Each row has a name. Each question is about the rows just above it.

dusur: [-0.17, -0.04, -0.12, -0.06,  0.25, -0.05,  0.02,  0.20, -0.06,  0.48,
  0.06,  0.28, -0.20, -0.02, -0.17, -0.24, -0.17, -0.15,  0.21,  0.19,
 -0.01, -0.18,  0.14,  0.06,  0.29,  0.12,  0.31,  0.37,  0.10, -0.01,
  0.29, -0.08, -0.14,  0.00,  0.01,  0.04,  0.25, -0.23, -0.03,  0.05,
  0.26, -0.13, -0.11,  0.20, -0.14,  0.49, -0.30,  0.15, -0.10, -0.09]
tuz: [-0.15,  0.04, -0.12, -0.11,  0.26, -0.17, -0.07,  0.16, -0.68,  0.49,
 -0.08,  0.08, -0.24,  0.18, -0.17, -0.35, -0.13,  0.09,  0.35,  0.17,
 -0.19, -0.12,  0.23,  0.11,  0.23,  0.17,  0.29,  0.32,  0.94, -0.06,
  0.08, -0.23, -0.30,  0.07,  0.06, -0.05,  0.20, -0.25, -0.06, -0.10,
  0.35, -0.04, -0.04, -0.03, -0.40, -0.01, -0.32,  0.18,  0.03,  0.08]
kilob: [ 0.04,  0.09, -0.02, -0.08,  0.01, -0.13,  0.50, -0.03,  0.18, -0.09,
 -0.26, -0.25,  0.03,  0.24,  0.02, -0.05,  0.04,  0.27,  0.11,  0.04,
 -0.13,  0.05,  0.11, -0.03, -0.13,  0.15,  0.01, -0.07, -0.15,  0.06,
 -0.19, -0.20, -0.11,  0.19,  0.01, -0.04,  0.00, -0.06, -0.03, -0.08,
 -0.07,  0.11,  0.10, -0.33, -0.23,  0.34,  0.02,  0.05,  0.05, -0.36]
Where do [-0.17, -0.04, -0.12, -0.06,  0.25, -0.05,  0.02,  0.20, -0.06,  0.48,
  0.06,  0.28, -0.20, -0.02, -0.17, -0.24, -0.17, -0.15,  0.21,  0.19,
 -0.01, -0.18,  0.14,  0.06,  0.29,  0.12,  0.31,  0.37,  0.10, -0.01,
  0.29, -0.08, -0.14,  0.00,  0.01,  0.04,  0.25, -0.23, -0.03,  0.05,
  0.26, -0.13, -0.11,  0.20, -0.14,  0.49, -0.30,  0.15, -0.10, -0.09] appear? : dusur
Which row holds [ 0.04,  0.09, -0.02, -0.08,  0.01, -0.13,  0.50, -0.03,  0.18, -0.09,
 -0.26, -0.25,  0.03,  0.24,  0.02, -0.05,  0.04,  0.27,  0.11,  0.04,
 -0.13,  0.05,  0.11, -0.03, -0.13,  0.15,  0.01, -0.07, -0.15,  0.06,
 -0.19, -0.20, -0.11,  0.19,  0.01, -0.04,  0.00, -0.06, -0.03, -0.08,
 -0.07,  0.11,  0.10, -0.33, -0.23,  0.34,  0.02,  0.05,  0.05, -0.36]? : kilob

